Here is a tiny trained network, its code and every weight. The questions are about switching its units off for an input and a class, where a switched-off unit gives its printed mean instead of its output.

import numpy as np


def w(rows, s, z=0):
    codes = np.array(rows[::2]) - 128.0
    scale = np.full(codes.shape[1], s)
    scale[-1] = z or s
    return codes * scale


def f(y):
    return y / 2 * (1 + np.tanh(0.7978845608 * (y + 0.044715 * y**3)))


def log_softmax(a):
    a = a - a.max(-1, keepdims=True)
    return a - np.log(np.exp(a).sum(-1, keepdims=True))


def net(x, mask):
    res = np.array(x, float).reshape(1, 5) / 4 @ E
    y = f(res @ A[0][:, :-1].T + A[0][:, -1])
    res = res + np.where(mask, y, B[0][:, -1]) @ B[0][:, :-1]
    return log_softmax(res[-1] @ U[:, :-1].T + U[:, -1])


A, B = {}, {}
E = w([
[38,196,29,152,238,226,237,236,153,238],'x0',
[252,248,241,253,224,7,10,212,20,240],'x1',
[177,35,228,78,33,25,22,8,44,49],'x2',
[132,134,145,131,123,124,118,132,153,109],'x3',
[127,133,121,132,127,112,138,129,140,122],'x4',
],0.0039)
A[0] = w([
[249,254,255,254,210,8,11,186,11,231,225],'n0',
[74,7,139,11,16,155,144,13,150,12,234],'n1',
[242,98,243,166,39,14,14,29,15,78,53],'n2',
[28,95,41,53,148,214,210,167,211,139,29],'n3',
[4,19,11,15,69,244,247,72,236,37,253],'n4',
[1,121,7,62,206,237,230,201,172,211,254],'n5',
],0.0038,0.0037)
B[0] = w([
[195,188,56,198,248,82,41,211,209,241,255],'n0',
[67,78,229,27,5,143,232,76,49,13,219],'n1',
[20,4,5,27,242,66,21,2,235,232,195],'n2',
[9,46,16,103,236,101,99,30,228,243,170],'n3',
[34,20,104,12,52,230,159,31,246,36,253],'n4',
[187,194,97,87,206,252,167,205,233,177,250],'n5',
],0.004,0.0085)
U = w([
[116,111,214,40,21,245,222,132,166,16,253],'0',
[35,13,2,51,250,122,52,19,242,237,40],'1',
[253,214,200,241,163,25,38,217,71,163,254],'2',
[179,252,144,253,229,181,241,251,26,240,2],'3',
[31,16,231,56,2,37,157,12,9,16,3],'4',
],0.0038,0.0037)

Each question gives the input, the list of numbers given to net, and the class t.
The units are the neurons (one row each of A and B). Each row of codes is followed by its name. A weight is (code - 128) times the scale printed after its matrix; where a second scale follows, it is the last column's (A, B and U).
mask holds one flag per neuron, in row order. A switched-off neuron (its flag False) gives its mean, the last column of its row in B, instead of its output. The means were averaged over made-up inputs and are rounded, as every weight is.
A unit's drop is (log p(t) with every unit on - log p(t) with that unit switched off) / (log p(t) with every unit on - log p(t) with every unit switched off).
The circuit of an input: a set's keep is (log p(t) with only the set's units on - log p(t) with every unit switched off) / (log p(t) with every unit on - log p(t) with every unit switched off). Starting from all 6 units, units are removed one at a time, each time the one whose removal leaves the highest keep (on an exact tie, the one counted first), for as long as the keep stays at least 0.8.
units of the circuit, in order: the units of the circuit, biggest drop first
most important unit: the unit with the biggest drop
k most important neurons: the k neurons with the biggest drops, biggest first
drop when u is switched off: that unit's drop, to one decimal
input [5,-6,2,-3,0], class 0: 4 most important neurons -> [n2; n0; n1; n4]
input [-3,-6,5,7,-5], class 4: units of the circuit, in order -> [n5; n1]
input [-5,3,6,-5,-8], class 1: 2 most important neurons -> [n2; n0]
input [-3,0,3,5,-1], class 4: most important unit -> n5
input [-4,1,-7,-4,-4], class 2: units of the circuit, in order -> [n4; n2]
input [2,-2,1,1,-7], class 0: 2 most important neurons -> [n2; n0]
input [-5,0,2,7,4], class 4: units of the circuit, in order -> [n5; n1]
input [-2,-1,-3,-5,8], class 0: units of the circuit, in order -> [n0; n2]
input [-2,-4,5,4,-7], class 4: 2 most important neurons -> [n5; n1]
input [-3,-6,-6,-8,0], class 0: units of the circuit, in order -> [n2; n0]
input [2,3,4,-4,1], class 2: units of the circuit, in order -> [n4; n3]
input [-8,-2,1,4,4], class 4: units of the circuit, in order -> [n1; n5]
input [3,1,-8,-6,6], class 3: 4 most important neurons -> [n2; n4; n5; n1]
input [1,-8,2,-7,-2], class 0: most important unit -> n1
input [-4,3,-7,5,3], class 2: 2 most important neurons -> [n4; n5]
input [1,3,4,2,2], class 2: 2 most important neurons -> [n4; n3]
input [5,4,0,0,-1], class 3: 2 most important neurons -> [n2; n4]
input [1,3,-8,0,8], class 3: drop when n5 is switched off -> 0.1
input [-1,3,-6,-2,-4], class 2: drop when n4 is switched off -> 0.2
input [3,-1,3,-7,-3], class 0: drop when n0 is switched off -> 0.3
input [-2,-1,2,0,-7], class 4: most important unit -> n5
